Below are the code and all the weights of a small trained network. Each question names an input and a target symbol and asks about switching units off, where a switched-off unit gives its printed mean instead of its output.

import numpy as np


def w(rows, s, z=0):
    codes = np.array(rows[::2]) - 128.0
    scale = np.full(codes.shape[1], s)
    scale[-1] = z or s
    return codes * scale


def norm(h):
    return h / np.sqrt((h * h).mean(-1, keepdims=True) + 1e-5)


def f(y):
    return y / 2 * (1 + np.tanh(0.7978845608 * (y + 0.044715 * y**3)))


def softmax(a):
    e = np.exp(a - a.max(-1, keepdims=True))
    return e / e.sum(-1, keepdims=True)


def log_softmax(a):
    a = a - a.max(-1, keepdims=True)
    return a - np.log(np.exp(a).sum(-1, keepdims=True))


def net(x, mask):
    ids = ['γδεθλξπψω'.index(c) for c in x.split()]
    T = len(ids)
    res = E[ids] + P[:T]
    u = 0
    for l in range(2):
        r = norm(res)
        for j in range(2):
            rows = slice(3 * j, 3 * j + 3)
            q, k, v = (r @ M[l][rows].T for M in (Q, K, V))
            z = softmax(np.where(np.tri(T) > 0, q @ k.T / 3**0.5, -1e9)) @ v
            o = O[l][rows]
            res = res + np.where(mask[u + j], z, o[:, -1]) @ o[:, :-1]
        u += 2
        y = f(norm(res) @ A[l][:, :-1].T + A[l][:, -1])
        res = res + np.where(mask[u : u + 12], y, B[l][:, -1]) @ B[l][:, :-1]
        u += 12
    return log_softmax(norm(res)[-1] @ U[:, :-1].T + U[:, -1])


Q, K, V, O, A, B = {}, {}, {}, {}, {}, {}
E = w([
[158,132,161,96,156,103],'γ',
[165,155,187,123,140,101],'δ',
[95,91,135,159,170,151],'ε',
[68,107,149,128,87,144],'θ',
[75,155,140,165,145,160],'λ',
[116,147,123,28,160,115],'ξ',
[153,77,116,176,122,187],'π',
[148,197,180,94,115,115],'ψ',
[107,158,142,3,147,122],'ω',
],0.024)
P = w([
[141,102,75,182,90,30],'0',
[128,76,253,71,84,193],'1',
[143,108,201,79,86,191],'2',
[145,122,163,64,93,186],'3',
[154,141,148,63,94,174],'4',
[162,145,139,70,100,162],'5',
[155,151,117,45,102,157],'6',
[159,148,109,46,110,150],'7',
[164,155,105,56,109,143],'8',
[158,158,86,36,110,142],'9',
[152,165,80,24,117,134],'10',
[146,168,68,9,125,130],'11',
],0.0076)
Q[0] = w([
[164,81,98,112,56,87],'L0H0',
[69,198,137,138,106,166],'L0H0',
[44,69,103,144,131,125],'L0H0',
[225,128,161,55,132,182],'L0H1',
[131,155,236,7,192,115],'L0H1',
[117,51,137,110,82,159],'L0H1',
],0.011)
K[0] = w([
[173,73,120,121,2,142],'L0H0',
[86,232,145,115,97,110],'L0H0',
[12,58,206,128,155,79],'L0H0',
[241,152,64,160,114,79],'L0H1',
[77,100,86,180,122,34],'L0H1',
[133,30,113,65,103,157],'L0H1',
],0.0078)
V[0] = w([
[254,142,156,109,128,205],'L0H0',
[101,234,168,93,228,105],'L0H0',
[135,69,117,166,252,113],'L0H0',
[130,40,35,145,204,96],'L0H1',
[18,189,151,132,229,176],'L0H1',
[153,22,163,102,164,134],'L0H1',
],0.0098)
O[0] = w([
[121,66,76,2,199,147,255],'L0H0',
[95,81,180,169,144,146,213],'L0H0',
[186,150,118,207,232,166,72],'L0H0',
[66,99,109,130,253,121,98],'L0H1',
[201,206,93,166,138,183,111],'L0H1',
[165,67,100,77,170,172,191],'L0H1',
],0.0085,0.0047)
A[0] = w([
[69,35,151,205,96,216,100],'L0N0',
[188,132,152,111,127,107,21],'L0N1',
[129,167,124,138,97,112,59],'L0N2',
[92,43,138,162,82,250,71],'L0N3',
[119,178,163,104,123,140,178],'L0N4',
[142,147,181,121,170,151,68],'L0N5',
[82,103,101,181,127,76,191],'L0N6',
[171,99,103,141,130,69,67],'L0N7',
[95,176,117,136,170,101,4],'L0N8',
[131,167,87,121,149,165,153],'L0N9',
[148,152,110,170,119,73,22],'L0N10',
[93,98,72,157,98,116,180],'L0N11',
],0.019,0.003)
B[0] = w([
[4,236,59,109,42,104,222],'L0N0',
[82,109,151,85,122,116,152],'L0N1',
[158,89,101,123,148,127,141],'L0N2',
[107,221,186,132,66,186,254],'L0N3',
[143,75,107,88,194,130,209],'L0N4',
[132,112,110,67,99,147,180],'L0N5',
[147,158,116,202,140,145,124],'L0N6',
[88,106,131,148,148,167,125],'L0N7',
[178,152,158,100,158,106,127],'L0N8',
[158,75,158,117,102,148,167],'L0N9',
[97,132,145,145,118,65,123],'L0N10',
[137,141,104,175,147,163,131],'L0N11',
],0.023,0.0084)
Q[1] = w([
[144,188,84,154,156,89],'L1H0',
[73,132,80,83,123,82],'L1H0',
[195,121,80,219,68,172],'L1H0',
[100,100,150,79,174,28],'L1H1',
[94,204,176,202,141,68],'L1H1',
[182,118,131,250,59,102],'L1H1',
],0.02)
K[1] = w([
[130,194,160,64,188,111],'L1H0',
[50,140,66,145,147,31],'L1H0',
[106,167,156,61,51,201],'L1H0',
[174,90,128,171,218,25],'L1H1',
[132,193,101,106,163,236],'L1H1',
[94,1,99,107,66,204],'L1H1',
],0.017)
V[1] = w([
[83,67,155,161,180,114],'L1H0',
[28,163,76,114,144,125],'L1H0',
[130,143,142,105,183,3],'L1H0',
[128,163,160,171,238,200],'L1H1',
[43,9,56,201,121,190],'L1H1',
[18,118,198,173,58,158],'L1H1',
],0.021)
O[1] = w([
[88,149,109,126,85,165,191],'L1H0',
[129,136,163,130,195,189,212],'L1H0',
[193,167,178,144,58,158,189],'L1H0',
[164,238,146,138,111,155,159],'L1H1',
[66,82,2,157,83,201,37],'L1H1',
[169,58,133,186,122,194,253],'L1H1',
],0.017,0.0064)
A[1] = w([
[113,133,53,198,78,103,132],'L1N0',
[72,131,127,51,133,69,64],'L1N1',
[137,180,140,54,184,109,132],'L1N2',
[90,39,170,126,172,92,177],'L1N3',
[149,144,92,81,65,75,46],'L1N4',
[2,212,162,188,112,159,245],'L1N5',
[193,113,200,74,131,75,46],'L1N6',
[24,133,121,96,89,222,255],'L1N7',
[120,142,107,110,84,71,13],'L1N8',
[117,197,148,44,74,168,50],'L1N9',
[3,214,130,183,22,72,111],'L1N10',
[86,80,90,118,221,39,98],'L1N11',
],0.018,0.0031)
B[1] = w([
[100,209,118,68,121,146,144],'L1N0',
[81,112,172,198,101,117,158],'L1N1',
[117,169,143,186,175,141,169],'L1N2',
[110,180,59,137,154,128,157],'L1N3',
[82,75,165,133,99,167,145],'L1N4',
[134,82,60,85,48,137,214],'L1N5',
[121,122,105,41,76,165,174],'L1N6',
[176,177,193,185,119,85,250],'L1N7',
[108,71,158,129,150,157,134],'L1N8',
[105,61,92,186,179,136,206],'L1N9',
[78,212,5,61,219,155,186],'L1N10',
[209,86,127,133,65,52,148],'L1N11',
],0.029,0.023)
U = w([
[73,191,48,135,84,134,220],'γ',
[182,133,177,186,36,160,4],'δ',
[129,162,157,206,220,170,4],'ε',
[190,51,60,147,152,107,41],'θ',
[176,100,135,49,156,185,112],'λ',
[129,214,202,71,123,100,93],'ξ',
[88,153,122,178,129,7,124],'π',
[98,67,126,62,44,79,135],'ψ',
[10,88,172,144,146,160,143],'ω',
],0.012,0.0015)

Each question gives the input, a string of symbols that net reads in full, and the target symbol t.
The units are the heads (3 rows each of Q, K, V and O) and the neurons (one row each of A and B). Each row of codes is followed by its name. A weight is (code - 128) times the scale printed after its matrix; where a second scale follows, it is the last column's (O, A, B and U).
mask holds one flag per unit, layer by layer, with each layer's heads first. A switched-off unit (its flag False) gives its mean, the last column of its rows in O or B, instead of its output. The means were averaged over made-up inputs and are rounded, as every weight is.
A unit's drop is (log p(t) with every unit on - log p(t) with that unit switched off) / (log p(t) with every unit on - log p(t) with every unit switched off).
The circuit of an input: a set's keep is (log p(t) with only the set's units on - log p(t) with every unit switched off) / (log p(t) with every unit on - log p(t) with every unit switched off). Starting from the 12 units with the biggest drops (on a tie, the unit counted first), units are removed one at a time, each time the one whose removal leaves the highest keep (on an exact tie, the one counted first), for as long as the keep stays at least 0.8.
circuit, biggest first: the units of the circuit, biggest drop first
top k neurons: the k neurons with the biggest drops, biggest first
k most important neurons of layer l: the k neurons of layer l with the biggest drops, biggest first
drop when u is switched off: that unit's drop, to one decimal
input δ γ γ π ω θ λ γ π π ξ ω, target δ: top 2 neurons	[L0N3 L0N7]
input ξ γ ω ε ω, target ξ: circuit, biggest first	[L1H1 L0N8 L0H1]
input γ ξ θ ξ λ θ, target δ: circuit, biggest first	[L1H1 L0H0]
input γ δ ε ε γ ω ε, target ε: 2 most important neurons of layer 0	[L0N9 L0N0]
input ξ ε ε γ γ θ δ λ γ π ω λ, target δ: circuit, biggest first	[L1H1 L1N10]
input ω θ γ ψ ξ γ ξ ξ, target ω: top 2 neurons	[L0N3 L0N4]
input ω γ ω ξ θ ω θ, target δ: circuit, biggest first	[L1H1 L0N3]
input π ε π, target δ: 3 most important neurons of layer 1	[L1N10 L1N7 L1N5]
input λ γ π λ ε ε π, target δ: top 3 neurons	[L0N3 L0N0 L1N10]
input π π ε ω π γ, target π: top neuron	[L1N11]
input λ γ ξ δ ξ λ, target δ: top 3 neurons	[L0N0 L0N4 L0N2]
input ω γ θ ψ ξ π λ ε θ π ω ε, target δ: 3 most important neurons of layer 0	[L0N0 L0N9 L0N3]
input ω γ ω, target ω: top 3 neurons	[L0N3 L0N0 L0N4]
input λ ξ θ ξ ψ θ π π ξ π π, target θ: most important neuron of layer 1	[L1N11]
input δ π π ξ ψ, target δ: top 2 neurons	[L0N7 L0N0]
input λ ξ γ λ γ θ ψ λ γ θ θ, target ε: top 2 neurons	[L1N5 L0N3]
input ω π ψ γ π ψ λ π λ ψ γ, target ω: top 2 neurons	[L0N3 L0N4]
input ω λ θ δ γ ξ π ω ψ γ ξ ψ, target ω: top 3 neurons	[L0N3 L0N4 L0N0]
input ε π ψ θ ξ δ ξ θ ε ψ θ, target ε: top 3 neurons	[L1N5 L0N0 L0N11]
input ε ψ θ λ ε θ ξ, target ε: top 2 neurons	[L0N0 L0N8]
input γ γ γ ψ ε ε, target δ: 2 most important neurons of layer 0	[L0N0 L0N3]
input π λ ξ π π γ ω ψ, target π: most important neuron of layer 1	[L1N11]
input θ ε γ ε δ, target θ: 2 most important neurons of layer 0	[L0N3 L0N0]
input λ π ψ π γ π π π ω θ δ ω, target λ: drop when L1N7 is switched off	0.2
